Below are the code and all the weights of a small trained network. Each question names an input and a class and asks about switching units off, where a switched-off unit gives its printed mean instead of its output.

import numpy as np


def w(rows, s, z=0):
    codes = np.array(rows[::2]) - 128.0
    scale = np.full(codes.shape[1], s)
    scale[-1] = z or s
    return codes * scale


def norm(h):
    return h / np.sqrt((h * h).mean(-1, keepdims=True) + 1e-5)


def f(y):
    return np.maximum(y, 0)


def log_softmax(a):
    a = a - a.max(-1, keepdims=True)
    return a - np.log(np.exp(a).sum(-1, keepdims=True))


def net(x, mask):
    res = np.array(x, float).reshape(1, 3) / 4 @ E
    u = 0
    for l in range(3):
        y = f(norm(res) @ A[l][:, :-1].T + A[l][:, -1])
        res = res + np.where(mask[u : u + 3], y, B[l][:, -1]) @ B[l][:, :-1]
        u += 3
    return log_softmax(norm(res)[-1] @ U[:, :-1].T + U[:, -1])


A, B = {}, {}
E = w([
[129,129,132,128],'x0',
[96,246,140,200],'x1',
[14,169,214,87],'x2',
],0.0011)
A[0] = w([
[189,238,55,190,3],'L0N1',
[2,105,152,42,207],'L0N2',
[168,112,41,184,171],'L0N3',
],0.0022,0.0018)
B[0] = w([
[167,25,253,236,168],'L0N1',
[91,63,117,92,250],'L0N2',
[153,162,201,88,202],'L0N3',
],0.0044,0.0023)
A[1] = w([
[137,38,125,51,133],'L1N1',
[3,153,120,80,251],'L1N2',
[154,53,92,32,190],'L1N3',
],0.0033,0.0018)
B[1] = w([
[146,165,224,62,230],'L1N1',
[201,24,41,252,253],'L1N2',
[53,219,217,89,245],'L1N3',
],0.0025,0.0031)
A[2] = w([
[103,151,142,22,2],'L2N1',
[89,84,2,248,58],'L2N2',
[164,229,151,75,60],'L2N3',
],0.0049,0.0021)
B[2] = w([
[148,148,43,212,210],'L2N1',
[147,146,21,130,251],'L2N2',
[86,254,92,26,183],'L2N3',
],0.0057,0.0022)
U = w([
[134,244,145,30,254],'0',
[39,38,176,77,15],'1',
[204,149,219,227,168],'2',
[116,123,9,197,68],'3',
],0.015,0.00063)

Each question gives the input, the list of numbers given to net, and the class t.
The units are the neurons (one row each of A and B). Each row of codes is followed by its name. A weight is (code - 128) times the scale printed after its matrix; where a second scale follows, it is the last column's (A, B and U).
mask holds one flag per neuron, layer by layer. A switched-off neuron (its flag False) gives its mean, the last column of its row in B, instead of its output. The means were averaged over made-up inputs and are rounded, as every weight is.
A unit's drop is (log p(t) with every unit on - log p(t) with that unit switched off) / (log p(t) with every unit on - log p(t) with every unit switched off).
The circuit of an input: a set's keep is (log p(t) with only the set's units on - log p(t) with every unit switched off) / (log p(t) with every unit on - log p(t) with every unit switched off). Starting from all 9 units, units are removed one at a time, each time the one whose removal leaves the highest keep (on an exact tie, the one counted first), for as long as the keep stays at least 0.8.
circuit, biggest first: the units of the circuit, biggest drop first
top k neurons: the k neurons with the biggest drops, biggest first
top k neurons in layer l: the k neurons of layer l with the biggest drops, biggest first
drop of u: that unit's drop, to one decimal
input [-8,-1,4], class 1: circuit, biggest first : [L0N2]
input [-6,-7,0], class 0: top 2 neurons : [L1N1 L1N3]
input [-7,0,6], class 1: top 2 neurons in layer 2 : [L2N1 L2N2]
input [-4,0,-8], class 0: top 2 neurons : [L1N2 L0N3]
input [-4,8,-1], class 2: top 3 neurons : [L0N1 L1N2 L1N3]
input [0,1,-4], class 2: top 3 neurons : [L0N1 L1N3 L1N1]
input [1,2,-7], class 2: top 2 neurons : [L0N1 L0N3]
input [-5,-7,0], class 0: top 4 neurons : [L1N1 L1N3 L1N2 L0N1]
input [-1,1,3], class 3: top 4 neurons : [L0N3 L1N2 L0N1 L2N2]
input [4,8,-1], class 2: top 2 neurons : [L0N1 L1N2]
input [8,-4,1], class 1: top 4 neurons : [L0N2 L2N2 L0N3 L2N3]
input [4,7,-1], class 2: top 3 neurons : [L0N1 L1N2 L1N3]
input [1,1,8], class 3: top 2 neurons in layer 0 : [L0N3 L0N1]
input [1,-3,1], class 1: circuit, biggest first : [L2N2]
input [-2,0,3], class 1: top 2 neurons : [L0N2 L1N1]
input [-1,-2,-8], class 0: drop of L1N2 : 0.3
input [3,0,1], class 1: drop of L0N2 : 0.1
input [-6,3,-5], class 2: drop of L0N1 : 1.6
